Below are the code and all the weights of a small trained network. Each question names an input and a class and asks about switching units off, where a switched-off unit gives its printed mean instead of its output.

import numpy as np


def w(rows, s, z=0):
    codes = np.array(rows[::2]) - 128.0
    scale = np.full(codes.shape[1], s)
    scale[-1] = z or s
    return codes * scale


def f(y):
    return y / 2 * (1 + np.tanh(0.7978845608 * (y + 0.044715 * y**3)))


def log_softmax(a):
    a = a - a.max(-1, keepdims=True)
    return a - np.log(np.exp(a).sum(-1, keepdims=True))


def net(x, mask):
    res = np.array(x, float).reshape(1, 4) / 4 @ E
    y = f(res @ A[0][:, :-1].T + A[0][:, -1])
    res = res + np.where(mask, y, B[0][:, -1]) @ B[0][:, :-1]
    return log_softmax(res[-1] @ U[:, :-1].T + U[:, -1])


A, B = {}, {}
E = w([
[208,137,82,77,90,253,155,33,99,157],'x0',
[99,82,194,100,84,212,141,212,126,126],'x1',
[171,29,125,215,94,65,227,139,85,230],'x2',
[70,115,127,151,46,163,129,118,166,122],'x3',
],0.012)
A[0] = w([
[161,180,39,13,102,214,111,96,100,94,138],'n0',
[84,149,136,109,154,79,57,187,154,37,226],'n1',
[205,101,135,127,87,197,166,41,75,132,120],'n2',
[197,177,132,98,49,179,149,81,56,182,134],'n3',
[127,42,94,229,125,100,241,148,59,221,164],'n4',
[89,52,127,214,158,60,172,144,98,169,171],'n5',
[116,111,193,78,147,165,1,88,162,128,254],'n6',
[145,118,129,103,132,159,162,88,138,106,94],'n7',
[115,147,82,124,119,159,119,126,148,140,145],'n8',
[78,36,168,127,143,110,89,153,131,144,166],'n9',
],0.0094,0.0062)
B[0] = w([
[138,171,132,111,148,151,245,55,101,71,217],'n0',
[67,176,117,32,1,76,85,162,137,183,217],'n1',
[189,105,69,212,128,194,70,117,58,145,193],'n2',
[205,111,69,180,95,189,70,68,36,110,190],'n3',
[121,39,169,253,102,154,172,225,165,153,250],'n4',
[146,105,174,127,66,85,163,89,161,115,217],'n5',
[52,184,80,86,161,165,90,114,152,81,203],'n6',
[195,110,102,160,127,170,152,88,104,113,145],'n7',
[175,145,148,38,123,159,143,110,144,89,145],'n8',
[102,128,144,136,142,118,112,138,170,155,170],'n9',
],0.0094,0.022)
U = w([
[67,246,101,60,130,89,71,144,159,114,252],'0',
[100,137,213,133,142,93,186,135,192,133,98],'1',
[124,231,99,89,198,215,163,80,85,23,120],'2',
[184,105,79,134,95,174,121,118,58,194,20],'3',
],0.011,0.0033)

Each question gives the input, the list of numbers given to net, and the class t.
The units are the neurons (one row each of A and B). Each row of codes is followed by its name. A weight is (code - 128) times the scale printed after its matrix; where a second scale follows, it is the last column's (A, B and U).
mask holds one flag per neuron, in row order. A switched-off neuron (its flag False) gives its mean, the last column of its row in B, instead of its output. The means were averaged over made-up inputs and are rounded, as every weight is.
A unit's drop is (log p(t) with every unit on - log p(t) with that unit switched off) / (log p(t) with every unit on - log p(t) with every unit switched off).
The circuit of an input: a set's keep is (log p(t) with only the set's units on - log p(t) with every unit switched off) / (log p(t) with every unit on - log p(t) with every unit switched off). Starting from all 10 units, units are removed one at a time, each time the one whose removal leaves the highest keep (on an exact tie, the one counted first), for as long as the keep stays at least 0.8.
units of the circuit, in order: the units of the circuit, biggest drop first
top k neurons: the k neurons with the biggest drops, biggest first
drop of u: that unit's drop, to one decimal
input [0,6,-5,-3], class 0: top 2 neurons -> [n1 n3]
input [0,-6,-7,-4], class 0: units of the circuit, in order -> [n1]
input [-1,-6,1,3], class 1: top 2 neurons -> [n3 n2]
input [0,2,8,0], class 1: top 2 neurons -> [n4 n5]
input [0,-8,2,1], class 1: top 2 neurons -> [n3 n2]
input [-8,1,0,0], class 0: top 2 neurons -> [n1 n4]
input [0,6,8,-4], class 1: top 2 neurons -> [n4 n5]
input [3,-2,0,3], class 2: top 2 neurons -> [n4 n1]
input [6,6,0,5], class 2: top 2 neurons -> [n0 n4]
input [-2,0,-3,-1], class 0: drop of n1 -> 0.0
input [1,6,-2,-6], class 2: drop of n1 -> 0.1
input [8,-2,-1,2], class 2: drop of n0 -> 1.1
